Below is a small trained network, with its code and all its weights. Each question gives an input and a target symbol and asks what happens when units are switched off, that is, made to give their printed mean instead of their output.

import numpy as np


def w(rows, s, z=0):
    codes = np.array(rows[::2]) - 128.0
    scale = np.full(codes.shape[1], s)
    scale[-1] = z or s
    return codes * scale


def f(y):
    return y / 2 * (1 + np.tanh(0.7978845608 * (y + 0.044715 * y**3)))


def softmax(a):
    e = np.exp(a - a.max(-1, keepdims=True))
    return e / e.sum(-1, keepdims=True)


def log_softmax(a):
    a = a - a.max(-1, keepdims=True)
    return a - np.log(np.exp(a).sum(-1, keepdims=True))


def net(x, mask):
    ids = ['ΘΞΨαδζφ'.index(c) for c in x.split()]
    T = len(ids)
    res = E[ids] + P[:T]
    r = res
    for j in range(2):
        rows = slice(4 * j, 4 * j + 4)
        q, k, v = (r @ M[0][rows].T for M in (Q, K, V))
        z = softmax(np.where(np.tri(T) > 0, q @ k.T / 4**0.5, -1e9)) @ v
        o = O[0][rows]
        res = res + np.where(mask[j], z, o[:, -1]) @ o[:, :-1]
    y = f(res @ A[0][:, :-1].T + A[0][:, -1])
    res = res + np.where(mask[2:10], y, B[0][:, -1]) @ B[0][:, :-1]
    return log_softmax(res[-1] @ U[:, :-1].T + U[:, -1])


Q, K, V, O, A, B = {}, {}, {}, {}, {}, {}
E = w([
[145,212,175,173,127],'Θ',
[184,122,117,98,35],'Ξ',
[102,172,117,249,109],'Ψ',
[37,130,88,127,202],'α',
[192,195,45,81,183],'δ',
[158,64,62,161,71],'ζ',
[238,77,177,114,249],'φ',
],0.013)
P = w([
[160,73,157,200,110],'0',
[196,95,255,230,138],'1',
[141,144,133,156,131],'2',
[158,90,167,154,121],'3',
[69,193,63,83,123],'4',
[57,165,129,121,107],'5',
[49,157,109,118,119],'6',
[64,161,49,87,129],'7',
],0.0074)
Q[0] = w([
[102,80,98,47,174],'head 0',
[146,117,99,119,106],'head 0',
[127,146,91,151,134],'head 0',
[192,132,141,177,168],'head 0',
[132,159,68,173,76],'head 1',
[120,128,116,248,193],'head 1',
[151,188,95,105,174],'head 1',
[143,224,156,148,123],'head 1',
],0.011)
K[0] = w([
[70,199,216,82,94],'head 0',
[99,179,119,108,126],'head 0',
[90,92,110,47,118],'head 0',
[76,89,41,151,114],'head 0',
[63,197,146,68,124],'head 1',
[160,134,158,4,90],'head 1',
[19,121,107,120,32],'head 1',
[24,182,255,115,92],'head 1',
],0.0086)
V[0] = w([
[60,172,118,142,128],'head 0',
[82,107,142,155,101],'head 0',
[82,105,218,144,109],'head 0',
[213,237,9,81,148],'head 0',
[117,50,84,150,173],'head 1',
[83,71,199,145,98],'head 1',
[89,129,94,145,132],'head 1',
[153,188,104,179,161],'head 1',
],0.012)
O[0] = w([
[100,177,135,137,113,96],'head 0',
[122,153,98,122,151,128],'head 0',
[134,170,82,97,123,104],'head 0',
[125,73,247,175,109,136],'head 0',
[106,138,79,150,171,118],'head 1',
[161,144,54,105,93,112],'head 1',
[132,111,162,154,114,125],'head 1',
[121,147,180,178,115,254],'head 1',
],0.014,0.0047)
A[0] = w([
[246,161,152,62,138,89],'neuron 0',
[190,157,143,126,74,1],'neuron 1',
[84,173,92,164,190,122],'neuron 2',
[124,140,210,90,133,123],'neuron 3',
[129,142,143,112,79,2],'neuron 4',
[137,133,64,68,62,82],'neuron 5',
[215,125,77,165,67,195],'neuron 6',
[200,97,134,127,80,159],'neuron 7',
],0.012,0.0022)
B[0] = w([
[80,49,176,37,84,198],'neuron 0',
[61,142,170,114,189,173],'neuron 1',
[228,176,99,91,148,255],'neuron 2',
[122,105,64,113,116,251],'neuron 3',
[148,47,156,146,154,133],'neuron 4',
[4,187,73,195,115,182],'neuron 5',
[171,83,214,204,58,242],'neuron 6',
[45,179,82,138,181,196],'neuron 7',
],0.012,0.0061)
U = w([
[33,167,107,89,92,185],'Θ',
[161,84,95,73,97,255],'Ξ',
[128,234,253,89,136,165],'Ψ',
[192,184,164,165,117,147],'α',
[99,132,141,200,255,30],'δ',
[106,170,76,118,165,234],'ζ',
[127,86,39,158,87,146],'φ',
],0.006,0.0031)

Each question gives the input, a string of symbols that net reads in full, and the target symbol t.
The units are the heads (4 rows each of Q, K, V and O) and the neurons (one row each of A and B). Each row of codes is followed by its name. A weight is (code - 128) times the scale printed after its matrix; where a second scale follows, it is the last column's (O, A, B and U).
mask holds one flag per unit, heads first, then neurons. A switched-off unit (its flag False) gives its mean, the last column of its rows in O or B, instead of its output. The means were averaged over made-up inputs and are rounded, as every weight is.
A unit's drop is (log p(t) with every unit on - log p(t) with that unit switched off) / (log p(t) with every unit on - log p(t) with every unit switched off).
The circuit of an input: a set's keep is (log p(t) with only the set's units on - log p(t) with every unit switched off) / (log p(t) with every unit on - log p(t) with every unit switched off). Starting from all 10 units, units are removed one at a time, each time the one whose removal leaves the highest keep (on an exact tie, the one counted first), for as long as the keep stays at least 0.8.
units of the circuit, in order: the units of the circuit, biggest drop first
unit that matters most: the unit with the biggest drop
k most important neurons: the k neurons with the biggest drops, biggest first
heads that matter: for each layer, one digit per head in row order, 1 if its drop is at least 0.15 and else 0, layers parted by /
drop when u is switched off: that unit's drop, to one decimal
input Θ Ψ Θ Θ Ψ, target Ψ: unit that matters most	head 1
input φ φ α, target ζ: 3 most important neurons	[neuron 6; neuron 2; neuron 0]
input Θ α φ φ φ, target Ξ: heads that matter	10
input δ Ξ ζ, target δ: units of the circuit, in order	[head 0; neuron 7]
input δ Ξ Θ, target δ: heads that matter	10
input Θ α Ψ, target α: heads that matter	10
input Ψ Ψ δ, target Ψ: heads that matter	01
input Ξ ζ Ψ Ξ Θ φ, target Ξ: units of the circuit, in order	[neuron 0; head 1]
input δ δ δ δ Ψ δ, target δ: units of the circuit, in order	[head 0; neuron 7; neuron 0; neuron 2]
input ζ Ψ δ δ, target δ: 2 most important neurons	[neuron 7; neuron 2]
input Ψ Ψ Θ Ξ Ξ, target Θ: 2 most important neurons	[neuron 5; neuron 2]
input Θ δ δ δ δ Ψ Θ, target δ: 2 most important neurons	[neuron 3; neuron 7]
input δ Ψ ζ, target δ: drop when head 1 is switched off	0.1
input Ψ Θ α Ξ, target Θ: drop when head 0 is switched off	0.6
input φ α Θ α Ψ, target α: drop when neuron 1 is switched off	0.1
input Ψ Ψ ζ ζ ζ α, target ζ: drop when neuron 2 is switched off	0.3
